Below are the code and all the weights of a small trained network. Each question names an input and a target symbol and asks about switching units off, where a switched-off unit gives its printed mean instead of its output.

import numpy as np


def w(rows, s, z=0):
    codes = np.array(rows[::2]) - 128.0
    scale = np.full(codes.shape[1], s)
    scale[-1] = z or s
    return codes * scale


def f(y):
    return np.maximum(y, 0)


def softmax(a):
    e = np.exp(a - a.max(-1, keepdims=True))
    return e / e.sum(-1, keepdims=True)


def log_softmax(a):
    a = a - a.max(-1, keepdims=True)
    return a - np.log(np.exp(a).sum(-1, keepdims=True))


def net(x, mask):
    ids = ['ΓΔΩαεηθλμφψ'.index(c) for c in x.split()]
    T = len(ids)
    res = E[ids] + P[:T]
    u = 0
    for l in range(3):
        r = res
        for j in range(3):
            rows = slice(2 * j, 2 * j + 2)
            q, k, v = (r @ M[l][rows].T for M in (Q, K, V))
            z = softmax(np.where(np.tri(T) > 0, q @ k.T / 2**0.5, -1e9)) @ v
            o = O[l][rows]
            res = res + np.where(mask[u + j], z, o[:, -1]) @ o[:, :-1]
        u += 3
        y = f(res @ A[l][:, :-1].T + A[l][:, -1])
        res = res + np.where(mask[u : u + 8], y, B[l][:, -1]) @ B[l][:, :-1]
        u += 8
    return log_softmax(res[-1] @ U[:, :-1].T + U[:, -1])


Q, K, V, O, A, B = {}, {}, {}, {}, {}, {}
E = w([
[79,117,51,148,135],'Γ',
[134,141,72,192,133],'Δ',
[109,122,74,111,103],'Ω',
[136,147,197,160,143],'α',
[82,132,200,92,104],'ε',
[70,114,125,90,71],'η',
[199,147,109,96,1],'θ',
[170,148,97,182,126],'λ',
[94,232,108,136,100],'μ',
[169,168,143,209,94],'φ',
[141,98,147,173,118],'ψ',
],0.0058)
P = w([
[150,134,123,83,138],'0',
[48,126,113,117,117],'1',
[52,135,110,140,110],'2',
[67,152,115,146,102],'3',
[57,153,128,159,97],'4',
[59,158,130,173,89],'5',
[49,167,137,173,85],'6',
[57,187,147,174,74],'7',
[51,199,164,172,72],'8',
[41,212,180,175,59],'9',
[53,230,173,171,66],'10',
[56,252,180,169,77],'11',
],0.0031)
Q[0] = w([
[128,131,57,201,90],'L0H0',
[152,180,148,151,7],'L0H0',
[122,53,145,43,254],'L0H1',
[67,79,108,145,78],'L0H1',
[156,77,140,149,193],'L0H2',
[132,143,116,147,91],'L0H2',
],0.042)
K[0] = w([
[251,115,94,107,57],'L0H0',
[105,130,44,97,32],'L0H0',
[65,58,144,118,253],'L0H1',
[224,153,105,133,162],'L0H1',
[69,193,128,84,103],'L0H2',
[148,139,143,158,106],'L0H2',
],0.036)
V[0] = w([
[73,121,90,132,146],'L0H0',
[70,117,81,128,151],'L0H0',
[141,179,155,196,141],'L0H1',
[106,19,108,34,81],'L0H1',
[186,2,115,128,127],'L0H2',
[120,147,141,127,94],'L0H2',
],0.0097)
O[0] = w([
[88,130,87,155,159,101],'L0H0',
[60,135,68,167,175,91],'L0H0',
[117,49,95,160,69,187],'L0H1',
[158,253,194,40,200,48],'L0H1',
[25,14,115,17,160,7],'L0H2',
[125,185,127,146,112,176],'L0H2',
],0.0045,0.0017)
A[0] = w([
[145,93,141,137,185,20],'L0N0',
[20,79,177,143,95,66],'L0N1',
[184,142,233,149,204,126],'L0N2',
[160,81,210,138,117,6],'L0N3',
[136,117,133,152,151,11],'L0N4',
[114,126,136,130,143,55],'L0N5',
[35,114,211,217,254,26],'L0N6',
[179,120,131,122,187,29],'L0N7',
],0.0098,0.0022)
B[0] = w([
[117,128,105,120,104,128],'L0N0',
[148,120,97,184,119,251],'L0N1',
[110,109,163,199,128,185],'L0N2',
[136,123,129,71,63,129],'L0N3',
[105,137,105,162,121,128],'L0N4',
[130,120,122,133,114,128],'L0N5',
[123,98,7,76,83,152],'L0N6',
[115,183,181,130,156,128],'L0N7',
],0.016,0.0013)
Q[1] = w([
[113,86,76,120,14],'L1H0',
[137,206,86,181,100],'L1H0',
[37,130,130,197,196],'L1H1',
[164,140,182,170,196],'L1H1',
[61,162,142,191,2],'L1H2',
[167,140,164,77,177],'L1H2',
],0.031)
K[1] = w([
[146,221,147,150,223],'L1H0',
[164,87,216,93,168],'L1H0',
[169,60,114,57,203],'L1H1',
[75,42,112,151,162],'L1H1',
[253,162,50,53,80],'L1H2',
[53,89,119,163,93],'L1H2',
],0.027)
V[1] = w([
[175,63,52,120,133],'L1H0',
[136,160,112,89,92],'L1H0',
[221,83,148,65,61],'L1H1',
[254,162,130,163,187],'L1H1',
[123,70,58,174,202],'L1H2',
[143,147,156,102,83],'L1H2',
],0.0088)
O[1] = w([
[171,111,39,99,180,88],'L1H0',
[109,172,93,124,68,160],'L1H0',
[253,53,110,143,103,108],'L1H1',
[178,169,108,215,164,125],'L1H1',
[110,74,16,177,211,4],'L1H2',
[115,146,158,101,66,202],'L1H2',
],0.0055,0.0034)
A[1] = w([
[26,69,171,130,226,59],'L1N0',
[150,128,161,110,216,36],'L1N1',
[142,155,130,135,157,44],'L1N2',
[59,92,62,149,202,19],'L1N3',
[133,148,144,134,162,6],'L1N4',
[152,2,175,47,221,130],'L1N5',
[97,120,137,17,206,67],'L1N6',
[141,59,131,51,220,50],'L1N7',
],0.0075,0.0025)
B[1] = w([
[155,176,71,106,231,134],'L1N0',
[181,186,94,85,167,128],'L1N1',
[117,139,141,124,160,128],'L1N2',
[58,114,248,228,160,254],'L1N3',
[142,140,117,149,153,128],'L1N4',
[127,78,195,2,110,132],'L1N5',
[122,207,97,156,136,132],'L1N6',
[150,199,94,179,89,129],'L1N7',
],0.0081,0.00087)
Q[2] = w([
[137,163,84,138,81],'L2H0',
[176,125,182,77,141],'L2H0',
[97,85,90,218,149],'L2H1',
[115,192,95,135,43],'L2H1',
[97,93,107,134,167],'L2H2',
[44,147,100,193,4],'L2H2',
],0.033)
K[2] = w([
[117,173,196,74,155],'L2H0',
[39,99,114,146,9],'L2H0',
[206,125,159,53,255],'L2H1',
[156,216,238,104,115],'L2H1',
[91,143,180,201,159],'L2H2',
[233,195,171,24,156],'L2H2',
],0.025)
V[2] = w([
[107,233,128,79,103],'L2H0',
[97,76,193,156,116],'L2H0',
[123,131,155,252,136],'L2H1',
[39,179,164,96,209],'L2H1',
[142,64,232,142,103],'L2H2',
[112,195,191,194,109],'L2H2',
],0.022)
O[2] = w([
[238,4,103,58,178,251],'L2H0',
[48,148,88,154,212,144],'L2H0',
[56,11,232,209,86,184],'L2H1',
[42,45,4,1,194,110],'L2H1',
[128,178,22,211,233,192],'L2H2',
[196,82,180,188,254,232],'L2H2',
],0.0089,0.013)
A[2] = w([
[84,224,153,86,50,4],'L2N0',
[146,192,106,27,51,97],'L2N1',
[208,147,79,167,137,123],'L2N2',
[84,169,178,165,28,117],'L2N3',
[65,228,50,106,109,94],'L2N4',
[21,123,147,103,49,106],'L2N5',
[131,184,153,64,3,58],'L2N6',
[73,109,129,6,38,145],'L2N7',
],0.0082,0.0042)
B[2] = w([
[129,36,83,122,65,141],'L2N0',
[152,181,156,209,207,140],'L2N1',
[60,160,151,79,93,250],'L2N2',
[204,197,114,25,151,201],'L2N3',
[68,196,76,93,42,146],'L2N4',
[37,122,198,75,150,175],'L2N5',
[152,60,100,133,12,141],'L2N6',
[173,120,28,235,79,151],'L2N7',
],0.011,0.014)
U = w([
[74,172,61,133,98,169],'Γ',
[167,108,51,207,69,154],'Δ',
[119,122,99,125,129,96],'Ω',
[135,88,133,79,36,5],'α',
[55,55,84,143,86,79],'ε',
[37,130,189,76,131,203],'η',
[182,222,160,150,136,189],'θ',
[73,169,131,252,151,121],'λ',
[173,97,46,12,186,189],'μ',
[172,23,231,180,114,88],'φ',
[91,128,80,174,212,164],'ψ',
],0.0023,0.0016)

Each question gives the input, a string of symbols that net reads in full, and the target symbol t.
The units are the heads (2 rows each of Q, K, V and O) and the neurons (one row each of A and B). Each row of codes is followed by its name. A weight is (code - 128) times the scale printed after its matrix; where a second scale follows, it is the last column's (O, A, B and U).
mask holds one flag per unit, layer by layer, with each layer's heads first. A switched-off unit (its flag False) gives its mean, the last column of its rows in O or B, instead of its output. The means were averaged over made-up inputs and are rounded, as every weight is.
A unit's drop is (log p(t) with every unit on - log p(t) with that unit switched off) / (log p(t) with every unit on - log p(t) with every unit switched off).
The circuit of an input: a set's keep is (log p(t) with only the set's units on - log p(t) with every unit switched off) / (log p(t) with every unit on - log p(t) with every unit switched off). Starting from the 12 units with the biggest drops (on a tie, the unit counted first), units are removed one at a time, each time the one whose removal leaves the highest keep (on an exact tie, the one counted first), for as long as the keep stays at least 0.8.
circuit, biggest first: the units of the circuit, biggest drop first
k most important neurons: the k neurons with the biggest drops, biggest first
top k neurons in layer l: the k neurons of layer l with the biggest drops, biggest first
drop of u: that unit's drop, to one decimal
input Δ α λ Ω μ μ Ω φ Δ μ Ω μ, target η: top neuron in layer 2 -> L2N5
input η λ α φ μ μ φ, target μ: circuit, biggest first -> L0H1, L2H1, L2H0, L0N1
input α μ μ θ Δ μ Ω α, target μ: 3 most important neurons -> L0N6, L0N1, L1N3
input θ α θ, target θ: circuit, biggest first -> L0N6, L2H1, L1H1
input μ Δ Δ Γ Ω μ Γ, target φ: circuit, biggest first -> L0H2, L2H2, L2H1, L1H1
input μ α φ μ η λ, target φ: circuit, biggest first -> L0H2, L2H2, L2H1, L1H1
input Γ Δ Δ, target ε: top 2 neurons in layer 1 -> L1N3, L1N0
input Γ μ μ Ω Ω λ ψ, target ε: 2 most important neurons -> L1N3, L2N7
input Δ μ μ Γ Ω μ μ Δ α, target η: 2 most important neurons -> L1N3, L2N5
input θ φ μ μ μ η μ Δ, target μ: circuit, biggest first -> L0H1, L2H0, L2H1, L0N1
input Ω θ Δ, target θ: circuit, biggest first -> L2H1, L1H1, L0H0
input ψ μ ψ, target Γ: 3 most important neurons -> L1N5, L2N4, L0N1
input Ω Δ Δ φ Δ μ μ μ μ Ω μ λ, target Δ: top 2 neurons in layer 2 -> L2N7, L2N6
input Ω φ Γ μ θ Γ η θ μ φ θ, target φ: top neuron in layer 0 -> L0N2
input Ω Γ λ η μ μ, target Δ: top 2 neurons in layer 2 -> L2N7, L2N6
input ψ μ μ, target Γ: 3 most important neurons -> L2N4, L1N5, L0N1
input α η α μ α φ μ μ, target λ: top 3 neurons in layer 0 -> L0N2, L0N6, L0N1
input λ ε α φ ε, target α: 3 most important neurons -> L2N6, L2N3, L2N0
input Γ θ μ μ ε, target μ: top 2 neurons in layer 0 -> L0N6, L0N1
input Γ Γ μ ψ ε Ω Γ Γ φ, target ε: top 2 neurons in layer 2 -> L2N7, L2N5
input α Δ μ Δ, target λ: top neuron in layer 2 -> L2N3
input η ε μ λ Δ μ, target μ: 2 most important neurons -> L0N6, L0N1
input φ ψ Δ ε, target θ: top 2 neurons in layer 0 -> L0N1, L0N6
input λ φ θ μ Δ Γ, target μ: top 2 neurons in layer 0 -> L0N1, L0N2
input Γ μ Δ μ ε, target ε: 2 most important neurons -> L1N3, L2N7
input ψ λ Δ θ Γ Δ Γ η μ Δ, target μ: 2 most important neurons -> L0N1, L1N3
input φ Ω Ω ψ, target θ: most important neuron -> L2N3
input μ Δ Γ Δ μ Δ ε, target φ: drop of L1H1 -> 0.1
input Ω ψ η Ω μ Ω Ω ψ Ω φ Δ, target Δ: drop of L1N3 -> 0.2
input φ Γ Δ λ η Ω μ μ Γ, target θ: drop of L2N5 -> 0.0
